Below is a small trained network, with its code and all its weights. Each question gives an input and a class and asks what happens when units are switched off, that is, made to give their printed mean instead of their output.

import numpy as np


def w(rows, s, z=0):
    codes = np.array(rows[::2]) - 128.0
    scale = np.full(codes.shape[1], s)
    scale[-1] = z or s
    return codes * scale


def f(y):
    return y / 2 * (1 + np.tanh(0.7978845608 * (y + 0.044715 * y**3)))


def log_softmax(a):
    a = a - a.max(-1, keepdims=True)
    return a - np.log(np.exp(a).sum(-1, keepdims=True))


def net(x, mask):
    res = np.array(x, float).reshape(1, 8) / 4 @ E
    y = f(res @ A[0][:, :-1].T + A[0][:, -1])
    res = res + np.where(mask, y, B[0][:, -1]) @ B[0][:, :-1]
    return log_softmax(res[-1] @ U[:, :-1].T + U[:, -1])


A, B = {}, {}
E = w([
[125,125,128,138],'x0',
[181,120,62,157],'x1',
[130,130,127,122],'x2',
[127,126,128,132],'x3',
[126,123,127,136],'x4',
[206,171,209,191],'x5',
[127,126,128,130],'x6',
[177,2,123,75],'x7',
],0.013)
A[0] = w([
[147,84,36,126,157],'N0',
[193,99,177,147,161],'N1',
[131,84,54,98,180],'N2',
[25,111,118,96,161],'N3',
[90,130,5,142,152],'N4',
[84,151,56,97,253],'N5',
[192,187,28,157,144],'N6',
[126,170,153,122,124],'N7',
[203,46,146,123,120],'N8',
[75,45,138,59,174],'N9',
[72,133,160,161,198],'N10',
[187,124,83,192,182],'N11',
[124,128,171,95,99],'N12',
[61,132,143,78,180],'N13',
[192,108,97,78,76],'N14',
[87,118,125,103,66],'N15',
[117,130,127,158,100],'N16',
[65,142,88,134,192],'N17',
[52,103,141,49,89],'N18',
[128,70,165,106,161],'N19',
[178,179,178,144,135],'N20',
],0.015,0.0053)
B[0] = w([
[29,137,208,67,224],'N0',
[218,171,113,131,187],'N1',
[21,125,179,36,232],'N2',
[192,138,39,73,226],'N3',
[2,161,139,114,227],'N4',
[41,159,98,53,228],'N5',
[55,114,33,210,199],'N6',
[114,151,181,169,157],'N7',
[237,187,155,21,217],'N8',
[133,40,114,52,255],'N9',
[184,200,161,138,173],'N10',
[95,159,25,110,186],'N11',
[115,25,204,241,142],'N12',
[196,192,66,198,198],'N13',
[101,198,155,66,181],'N14',
[184,82,68,129,156],'N15',
[101,156,130,149,131],'N16',
[132,196,39,10,193],'N17',
[152,64,46,103,215],'N18',
[194,49,187,103,188],'N19',
[150,138,130,211,191],'N20',
],0.0084,0.016)
U = w([
[174,201,57,48,210],'0',
[48,164,69,113,1],'1',
[125,29,85,73,81],'2',
[45,126,199,64,66],'3',
[116,174,169,201,231],'4',
[104,120,47,247,107],'5',
[213,80,205,129,53],'6',
],0.012,0.0063)

Each question gives the input, the list of numbers given to net, and the class t.
The units are the neurons (one row each of A and B). Each row of codes is followed by its name. A weight is (code - 128) times the scale printed after its matrix; where a second scale follows, it is the last column's (A, B and U).
mask holds one flag per neuron, in row order. A switched-off neuron (its flag False) gives its mean, the last column of its row in B, instead of its output. The means were averaged over made-up inputs and are rounded, as every weight is.
A unit's drop is (log p(t) with every unit on - log p(t) with that unit switched off) / (log p(t) with every unit on - log p(t) with every unit switched off).
The circuit of an input: a set's keep is (log p(t) with only the set's units on - log p(t) with every unit switched off) / (log p(t) with every unit on - log p(t) with every unit switched off). Starting from the 12 units with the biggest drops (on a tie, the unit counted first), units are removed one at a time, each time the one whose removal leaves the highest keep (on an exact tie, the one counted first), for as long as the keep stays at least 0.8.
units of the circuit, in order: the units of the circuit, biggest drop first
top k neurons: the k neurons with the biggest drops, biggest first
drop when u is switched off: that unit's drop, to one decimal
input [7,1,-3,1,7,-6,2,3], class 3: units of the circuit, in order	(N0)
input [8,-1,7,6,2,-4,-8,4], class 2: top 2 neurons	(N9 N18)
input [4,-6,3,-4,-4,0,4,5], class 2: top 2 neurons	(N9 N18)
input [4,1,0,-3,-8,-7,-5,5], class 3: top 3 neurons	(N0 N2 N4)
input [5,1,-7,-4,7,-6,1,7], class 3: top 2 neurons	(N0 N2)
input [-1,0,5,5,-1,-5,-4,3], class 2: top 3 neurons	(N18 N9 N3)
input [5,-2,6,-1,-3,0,-3,2], class 2: drop when N17 is switched off	0.1
input [5,3,-6,-3,-5,-6,-2,8], class 3: drop when N2 is switched off	0.2
input [7,6,-7,-3,-4,0,4,-7], class 1: drop when N17 is switched off	0.2
input [7,1,1,-7,-6,6,-4,-7], class 5: drop when N8 is switched off	0.1
